Below is a small trained network, with its code and all its weights. Each question gives an input and a class and asks what happens when units are switched off, that is, made to give their printed mean instead of their output.

import numpy as np


def w(rows, s, z=0):
    codes = np.array(rows[::2]) - 128.0
    scale = np.full(codes.shape[1], s)
    scale[-1] = z or s
    return codes * scale


def f(y):
    return y / 2 * (1 + np.tanh(0.7978845608 * (y + 0.044715 * y**3)))


def log_softmax(a):
    a = a - a.max(-1, keepdims=True)
    return a - np.log(np.exp(a).sum(-1, keepdims=True))


def net(x, mask):
    res = np.array(x, float).reshape(1, 4) / 4 @ E
    y = f(res @ A[0][:, :-1].T + A[0][:, -1])
    res = res + np.where(mask, y, B[0][:, -1]) @ B[0][:, :-1]
    return log_softmax(res[-1] @ U[:, :-1].T + U[:, -1])


A, B = {}, {}
E = w([
[99,112,132,80,174,178,185,116,135,121,66,124],'x0',
[122,151,71,178,41,152,171,87,170,77,112,4],'x1',
[115,165,89,108,132,153,112,150,202,201,134,108],'x2',
[57,77,131,75,115,93,124,87,206,109,182,118],'x3',
],0.014)
A[0] = w([
[158,80,123,137,117,72,124,108,125,72,79,169,102],'N0',
[175,144,151,177,91,35,16,138,132,157,193,157,71],'N1',
[190,186,129,151,161,153,104,161,65,182,72,174,100],'N2',
[148,54,216,137,160,89,118,100,48,22,148,180,70],'N3',
[144,165,145,126,96,145,122,128,120,120,100,161,34],'N4',
[124,159,101,93,156,149,70,164,182,248,141,151,70],'N5',
[105,118,169,58,185,177,193,118,147,129,36,166,76],'N6',
[166,85,168,58,180,103,72,147,115,187,133,201,124],'N7',
[128,86,128,40,125,94,112,53,145,117,173,131,27],'N8',
[43,51,151,69,137,73,105,132,174,136,190,168,146],'N9',
[116,80,160,113,177,114,78,148,85,190,131,188,1],'N10',
],0.011,0.0089)
B[0] = w([
[100,146,123,121,111,170,143,144,149,132,131,141,161],'N0',
[112,73,124,91,146,120,135,137,83,176,125,135,238],'N1',
[126,126,155,170,181,150,123,153,156,94,181,131,241],'N2',
[98,179,119,105,123,130,181,115,150,140,111,149,229],'N3',
[150,115,134,159,117,254,202,140,147,192,125,87,131],'N4',
[103,185,128,97,116,154,171,101,160,143,107,164,215],'N5',
[116,82,127,99,128,108,122,149,80,170,122,136,195],'N6',
[132,112,85,142,98,113,98,89,133,91,118,93,250],'N7',
[155,128,164,148,134,177,163,153,136,126,151,112,166],'N8',
[157,133,158,166,166,122,127,152,135,107,144,137,225],'N9',
[174,118,115,138,84,160,126,112,128,133,114,91,205],'N10',
],0.02,0.018)
U = w([
[176,138,179,200,196,135,138,166,149,108,152,140,98],'0',
[162,110,75,153,30,125,120,59,140,106,101,64,101],'1',
[96,246,125,87,105,131,165,97,156,166,109,186,104],'2',
[116,26,131,75,154,115,130,154,70,212,120,154,87],'3',
[92,177,127,131,199,32,55,117,124,49,117,188,254],'4',
],0.014,0.023)

Each question gives the input, the list of numbers given to net, and the class t.
The units are the neurons (one row each of A and B). Each row of codes is followed by its name. A weight is (code - 128) times the scale printed after its matrix; where a second scale follows, it is the last column's (A, B and U).
mask holds one flag per neuron, in row order. A switched-off neuron (its flag False) gives its mean, the last column of its row in B, instead of its output. The means were averaged over made-up inputs and are rounded, as every weight is.
A unit's drop is (log p(t) with every unit on - log p(t) with that unit switched off) / (log p(t) with every unit on - log p(t) with every unit switched off).
most important unit: the unit with the biggest drop
k most important neurons: the k neurons with the biggest drops, biggest first
drop of u: that unit's drop, to one decimal
input [2,2,3,-5], class 0: most important unit	N7
input [-1,3,2,-2], class 4: 2 most important neurons	N10, N7
input [0,5,-8,6], class 2: 2 most important neurons	N2, N3
input [7,-2,-8,-3], class 2: 2 most important neurons	N3, N1
input [-1,1,-3,-1], class 4: 3 most important neurons	N5, N10, N1
input [-2,4,-6,6], class 0: 3 most important neurons	N5, N8, N9
input [6,-7,3,-4], class 1: 3 most important neurons	N7, N10, N1
input [5,-2,-1,6], class 0: 2 most important neurons	N9, N1
input [5,2,0,-4], class 3: 3 most important neurons	N6, N9, N7
input [-3,-7,-3,-4], class 1: 2 most important neurons	N7, N10
input [7,5,-8,7], class 2: 4 most important neurons	N2, N3, N1, N0
input [-4,-5,-2,1], class 1: 3 most important neurons	N7, N10, N6
input [4,4,-3,6], class 0: 2 most important neurons	N7, N1
input [-5,-4,6,-4], class 2: most important unit	N5
input [-5,0,7,8], class 0: 3 most important neurons	N9, N3, N8
input [-8,4,-3,-6], class 3: 2 most important neurons	N1, N9
input [5,-3,-6,-4], class 2: 2 most important neurons	N3, N1
input [8,1,2,-6], class 3: drop of N6	3.5
input [8,1,5,-2], class 3: drop of N6	1.7
input [-7,-8,-7,2], class 1: most important unit	N7
input [8,4,2,-4], class 3: drop of N6	0.1
input [-4,-6,0,3], class 1: drop of N7	0.9
